Moves between points:
at | π θ α β γ φ
HM | RM BH FQ BL NF MD
JR | DJ ZB JM HM JQ BH
DT | PM RQ ZC GZ SQ LS
DJ | JM JQ TQ RM SL NF
LZ | BL TQ JH DH MD NH
NL | GQ PR GM PM PZ SQ
RM | FQ NF NH JH LZ QG
SL | HM MH RM LZ BH TQ
HL | MG QM RT LM ZG CJ
MD | QG RM DH MQ FQ JH
MN | NS QL RQ GQ SN PZ
JB | MZ BN RL TG ZF DG
PP | LC PG ZQ TN SZ ZM
DR | QC BR RH MG ZS ZG
DG | DC MZ FR TJ RL JC
BG | MR ZT ZB CH ZL TT
RJ | NB ZR HF JZ SR BD
LS | GD PM BG ZL ZC MP
BZ | TG GL JC FR DG RN
JH | GJ QG SG GF DH CQ
CF | FG RT HN SC ZJ GG
QL | SN NQ NL PZ CL NS
CJ | CF MG FG DD RT TH
ZB | JQ RG SL BH CH DJ
MG | RT ZG ZJ TH BT CF
BN | ZF TN BZ DG QQ MZ
MQ | CQ JH PG DQ GJ GF
BR | ZS TJ HL ZG PC QC
TG | JC DG FP BR DC TJ
BH | NF DJ LZ MD JM RM
ZL | RG MP CH JR FB ZB
DC | FR RL BR PC RN FP
TQ | MD HM QG NH RM BL
ZF | BZ QQ TG DC GL RL
TN | QQ ZM GL MZ ZZ ZF
ZG | BT QC LM CF RH RT
GM | LS DT GD ZT PM GZ
PG | SZ SG TC ZM DQ LC
NQ | CL HF PR NS BQ SN
QB | BD RJ NQ BQ NB JZ
SQ | CN GQ GZ GD GM ZC
GG | JJ FG RJ SR HN CT
RQ | SQ NL CN LS GQ PM
SN | NL CL GQ DT PR RQ
NH | MQ BL CQ SG JH SJ
TH | GG CF JJ ZR FG SC
SC | CT GG QB NB JJ SR
DH | SJ NH GF PG MQ SG
PZ | DT NS PM CN RQ GM
QC | RH ZS CJ RT HL BT
BD | NQ NB CL MN HF QL
GF | PP CQ LC TC PG QF
JZ | QL BD SN PR NQ MN
RH | CJ HL CF ZJ MG LM
CN | GZ GM MP BG LS ZT
MP | FB GD TT ZB BG RG
CL | PR BQ PZ RQ MN NL
JQ | SL CH HM NF MH JM
RN | TJ TG PC DR JC BR
SG | DQ SJ QF LC GF SZ
BT | LM RH TH FG CJ ZJ
JM | TQ SL MD FQ HM LZ
CH | MH TT BH JM JR SL
LM | TH CJ GG HN CF DD
SJ | GF MQ PP SZ CQ DQ
ZR | SR SC DZ BD CT NB
GL | DG JB DC RN MZ TG
CQ | PG GJ SZ QF SG PP
PM | ZC SQ ZT MP CN GD
HN | ZR DD SR QB SC RJ
ZJ | DD LM SC JJ TH HN
RG | CH FB MH DJ TT JQ
DQ | QF GF ZM ZQ PP TC
ZQ | BN TC ZF GL TN JB
HF | BQ DZ MN SN JZ CL
BL | JH MD GJ SJ QG MQ
MR | ZB ZL JQ MH RG JR
GZ | MP LS FB MR GD ZL
FQ | NH LZ MQ GJ BL DH
FG | HN ZJ ZR CT DD JJ
GQ | GM PZ LS ZC DT CN
FB | TT BG JR JQ MR CH
QF | ZM PP ZZ BN LC TN
GD | BG ZC MR RG ZT FB
SZ | TC DQ TN ZZ QF ZQ
QQ | GL ZZ DG RL JB BZ
RL | RN BZ TJ FP TG FR
NF | LZ JM BL QG TQ FQ
TJ | PC JC QM QC FP ZS
PR | PZ MN DT SQ NS GQ
TC | TN QF QQ JB ZM BN
QM | ZG DR BT CJ QC MG
FP | DR FR QC HL BR QM
QG | DH FQ SJ CQ NH GJ
PC | QM FP ZG RH DR HL
NB | HF SR BQ QL DZ NQ
RT | ZJ BT DD GG LM FG
NS | RQ SN SQ GM NL DT
DD | SC TH CT RJ GG ZR
FR | BR RN ZS QM TJ DR
ZZ | JB ZQ MZ BZ BN GL
JC | FP DC DR ZS FR PC
ZT | ZL GZ RG TT MP MR
TT | JR MR DJ SL ZB MH
ZC | ZT CN ZL FB GZ BG
ZM | ZZ LC JB ZF ZQ QQ
JJ | RJ HN NB DZ ZR QB
BQ | MN JZ NS NL QL PR
LC | ZQ SZ BN QQ TC ZZ
CT | QB JJ BD HF RJ DZ
GJ | SG DH DQ PP SJ PG
ZS | HL PC MG BT QM RH
DZ | JZ QB QL CL BD BQ
MZ | RL ZF RN JC BZ DC
SR | DZ CT JZ NQ QB HF
MH | BH JR NF TQ DJ HM

The rows follow the links: the fewer symbols apart two points are, the more alike their rows tend to be.

Rows of some points; one shown again gets a slightly different row:
LS: -286 117 113 190 -89 4 36 -165 -38 -119 -129 12 -90 -67 -116 34 141 217 -65 147 94 154 -25 41 119 38 -31 32 254 31 -56 -28 17 65 23 -26 6 211 -122 -203 61 31 36
ZB: 31 -68 155 135 43 2 7 -132 -275 -127 18 309 104 -110 104 -149 184 80 -53 77 -22 -12 -40 -12 133 -6 -27 -150 213 -42 79 -146 166 -87 122 59 -69 108 -38 -114 60 49 79
MZ: 241 -74 -125 -285 169 -23 -118 224 86 62 36 9 76 53 149 -29 -286 -123 -24 -183 -87 -147 -33 27 -43 57 56 -81 -87 6 60 -13 45 -78 -9 25 17 -207 -19 78 -84 -68 100
NF: 117 -123 -45 109 144 -8 -187 -54 -227 -67 -6 -100 -116 17 166 -111 120 -82 -126 231 -9 -32 -165 -69 51 25 -72 -150 185 -85 -81 -197 -16 -29 261 -3 -151 36 -58 -45 -113 14 -10
BN: 130 -200 -46 -182 78 113 -25 176 -10 158 86 101 182 42 175 -53 -132 -74 -26 -221 -118 -206 -24 47 -23 20 84 -52 -94 11 161 -23 138 -124 25 120 -77 -249 0 127 -12 8 39
JM: 124 -82 -30 70 164 -26 -192 -43 -227 -127 -25 -22 -96 -5 166 -126 84 -47 -133 210 -17 -13 -148 -64 87 37 -59 -164 241 -72 -58 -216 20 -37 236 -17 -105 69 -79 -99 -105 -8 68
RN: 215 -49 -194 -181 67 -38 -118 219 151 106 37 -204 -68 92 46 41 -218 -208 11 -83 -35 -102 -20 -20 -152 9 -2 29 -193 -59 -68 40 -170 10 10 -64 -7 -181 53 167 -129 -25 1
ZM: -20 -250 -53 -80 -26 215 -27 192 -13 212 21 -2 129 68 137 -27 -19 -29 -99 -195 -107 -222 -72 79 -20 37 54 10 -17 6 129 -29 79 -90 85 150 -185 -256 -13 148 -13 85 -2
TT: -5 -66 176 156 -4 31 33 -147 -267 -128 4 297 114 -99 78 -131 234 75 -50 73 -16 -27 -30 -12 125 -8 -33 -122 205 -46 85 -131 135 -86 109 71 -90 123 -26 -100 69 64 83
PM: -268 166 113 160 -38 -43 68 -207 -42 -143 -95 -7 -71 -69 -141 40 117 213 -20 167 90 201 3 26 133 15 -3 18 197 64 -45 -17 65 69 -22 -36 82 221 -87 -220 72 -11 -24
PG: -178 -172 -103 -79 104 188 -99 97 5 174 -41 -250 -2 103 124 36 -85 64 -177 -22 -72 -65 -153 93 82 116 79 -3 112 82 50 -84 166 -42 113 121 -155 -181 -152 -9 -47 7 -52
FQ: 66 -198 -42 135 120 53 -109 -121 -259 92 100 -190 -42 80 189 -68 190 -83 -84 200 -45 1 -144 -90 25 -29 -25 -103 14 -24 -16 -161 90 -36 192 80 -153 -33 25 71 -66 -11 -192
HF: 136 240 38 9 -53 -199 -2 3 112 -239 -62 151 -109 -87 -154 1 -53 -53 97 72 104 86 102 -59 -58 -19 -91 13 28 -88 -131 60 -241 74 -63 -199 145 201 35 -87 -8 -15 165
RT: -181 125 -59 -118 -142 34 79 137 337 60 -99 -97 -31 20 -196 150 -195 67 54 -165 46 18 111 90 -54 27 29 175 -76 56 -35 187 -131 79 -176 -52 99 -47 -28 7 26 7 46
CT: 113 184 115 -67 -127 -128 120 23 121 -137 -2 351 99 -119 -147 -14 -72 2 160 -142 46 -3 193 6 -55 -58 -15 43 -86 -42 43 140 -86 6 -194 -81 174 97 79 -23 90 5 157
RJ: 121 196 110 -75 -97 -150 117 26 119 -163 -4 352 79 -123 -138 -7 -90 9 153 -122 45 26 183 -2 -35 -46 -21 21 -72 -33 22 123 -77 24 -190 -101 174 104 66 -45 87 -6 170
BG: -197 -44 159 260 -158 106 52 -94 -156 -88 -85 187 10 -88 -40 -58 286 128 -78 98 44 -12 -31 13 100 0 -68 -4 258 -67 14 -66 -19 -21 115 40 -140 135 -40 -95 77 119 57
SZ: -165 -229 -88 -60 3 237 -89 180 2 203 -49 -180 25 102 114 30 -39 41 -163 -99 -74 -169 -127 95 21 89 56 23 87 21 70 -60 78 -61 112 139 -206 -223 -109 69 -42 65 -19
NB: 155 249 76 -70 -31 -195 45 19 118 -230 -43 264 -29 -106 -132 -15 -96 -13 135 -36 76 71 142 -21 -27 -25 -52 -4 -11 -66 -56 94 -139 43 -122 -161 188 169 32 -112 24 -27 202
DT: -171 184 123 162 -28 -95 119 -281 -69 -142 -12 1 -55 -78 -133 28 136 159 41 178 82 242 50 -24 100 -23 1 11 60 74 -43 17 101 69 -74 -34 136 247 -18 -173 95 -46 -94

Each walk starts at a row. The symbols on each line, taken left to right, move it on to the next point.
Answer with the point's row; about right is enough.
-79 -75 188 214 -89 55 50 -133 -234 -97 -12 276 87 -100 35 -102 283 91 -47 68 4 -43 -18 4 104 -11 -50 -77 223 -57 67 -100 77 -57 107 74 -127 126 -13 -84 80 105 67
γ π π φ φ π	22 -186 -42 101 163 49 -57 -159 -264 124 124 -215 -1 84 173 -50 160 -60 -81 161 -71 27 -150 -64 44 -28 18 -99 -26 42 18 -144 187 -45 140 107 -111 -55 19 68 -49 -32 -240
γ φ θ γ φ β φ	158 -174 -58 -227 117 79 -39 181 6 120 77 99 173 54 182 -45 -159 -88 -33 -219 -114 -199 -27 46 -12 19 76 -62 -102 18 146 -26 141 -121 -3 121 -44 -249 2 125 -15 -14 46
-237 175 114 156 -26 -56 82 -235 -48 -136 -60 -3 -75 -62 -118 33 108 194 1 171 72 220 10 14 134 13 -8 17 148 79 -36 10 78 66 -52 -42 100 231 -66 -211 92 -26 -47
θ φ π α π φ π β θ γ	75 -184 -48 146 123 43 -122 -113 -263 58 75 -185 -64 64 178 -73 179 -102 -105 211 -53 -10 -153 -85 13 -18 -44 -104 44 -49 -36 -166 51 -29 220 65 -166 -17 8 55 -87 4 -167
φ π α α γ θ θ	-134 -241 -86 -52 -12 234 -72 191 11 207 -26 -138 58 91 117 8 -22 38 -146 -134 -76 -184 -122 97 8 75 48 31 66 8 78 -50 65 -70 116 141 -216 -235 -85 88 -45 79 -15
-289 92 111 193 -110 37 31 -130 -41 -129 -137 16 -87 -68 -117 15 171 202 -84 149 83 120 -21 46 126 37 -30 27 273 -6 -56 -29 -2 51 52 -14 -26 201 -112 -204 58 69 49
γ α π φ φ π β φ	-150 -154 -94 -62 193 132 -88 -2 -73 141 10 -272 20 100 161 17 -61 81 -162 37 -82 25 -159 70 115 84 88 -51 77 133 68 -109 264 -33 84 134 -66 -136 -141 -41 -39 -54 -125
θ α β β π θ γ θ α	226 -44 -188 -200 89 -30 -125 233 135 90 18 -165 -70 93 56 11 -248 -176 13 -97 -36 -114 -18 -21 -142 20 -2 7 -155 -44 -59 37 -161 1 8 -59 -2 -194 30 142 -135 -50 33
59 -236 -38 -129 17 162 -23 176 -15 181 55 64 173 51 160 -46 -50 -64 -51 -216 -111 -226 -39 65 -28 23 59 -19 -81 3 159 -20 115 -113 38 154 -145 -263 10 148 4 52 20
φ α β γ π θ θ θ θ	213 -57 -200 -166 41 -34 -80 197 156 135 44 -205 -56 105 32 38 -189 -217 32 -83 -36 -97 -5 -40 -164 -12 -8 48 -213 -60 -65 53 -184 17 -9 -57 -1 -181 79 187 -114 -34 -46
φ β π β α π	150 227 92 -74 -54 -189 60 14 118 -212 -23 308 5 -110 -141 -15 -112 -6 134 -66 66 48 160 -23 -26 -27 -35 -5 -19 -45 -29 101 -113 28 -138 -143 194 160 46 -91 46 -30 193
-96 -251 -70 -66 -22 246 -60 196 1 214 -18 -102 69 82 130 7 -23 -7 -135 -149 -90 -203 -96 95 -6 60 47 33 40 -4 96 -46 55 -74 102 148 -226 -240 -62 119 -30 78 2
θ γ θ γ γ α π γ π θ	226 -102 -100 -279 173 -2 -98 225 66 71 50 49 107 55 162 -40 -261 -109 -29 -195 -95 -161 -24 44 -34 37 72 -71 -100 10 92 -23 89 -91 -8 46 6 -213 -8 72 -60 -64 90
π π α β α φ β γ θ α	147 240 33 -19 -45 -212 18 10 108 -261 -66 193 -87 -95 -146 -12 -83 -34 115 31 98 87 113 -49 -37 -34 -71 12 29 -83 -121 62 -209 73 -85 -196 155 189 38 -101 -1 -39 182
81 -51 122 89 114 -26 -53 -114 -260 -159 9 253 76 -82 146 -141 124 40 -79 101 -17 7 -64 -22 148 5 -28 -170 229 -29 71 -179 168 -78 146 47 -54 119 -66 -156 30 8 109
θ β φ θ β α	-128 -152 -79 -62 206 103 -91 -58 -97 138 36 -268 23 98 162 16 -52 72 -148 54 -75 41 -150 44 116 75 92 -67 51 139 65 -124 292 -38 77 137 -67 -109 -121 -33 -37 -60 -149
β γ β γ γ π π	246 -52 -180 -255 143 -30 -132 244 145 60 19 -105 -23 85 104 -2 -296 -167 -21 -130 -54 -124 -28 -7 -90 33 21 -28 -108 -33 -14 1 -81 -27 13 -43 13 -200 -5 96 -119 -63 82
59 -195 -43 122 145 53 -83 -148 -276 104 107 -197 -14 81 181 -54 181 -72 -81 184 -62 6 -149 -70 41 -19 -4 -92 8 11 1 -162 138 -31 161 96 -131 -45 25 64 -71 -26 -218
γ θ φ π β β π	198 -149 -76 -246 135 57 -51 197 7 116 78 93 162 37 165 -43 -208 -84 -33 -225 -112 -192 -10 40 -17 25 71 -64 -110 25 134 -27 135 -107 5 92 -23 -230 -10 114 -39 -26 76
φ θ θ θ θ γ β	241 -55 -158 -267 161 -35 -137 238 119 52 19 -58 12 78 118 -20 -310 -151 -17 -150 -56 -131 -36 9 -80 44 30 -34 -95 -16 -4 -17 -41 -27 20 -28 12 -191 -9 73 -112 -54 91
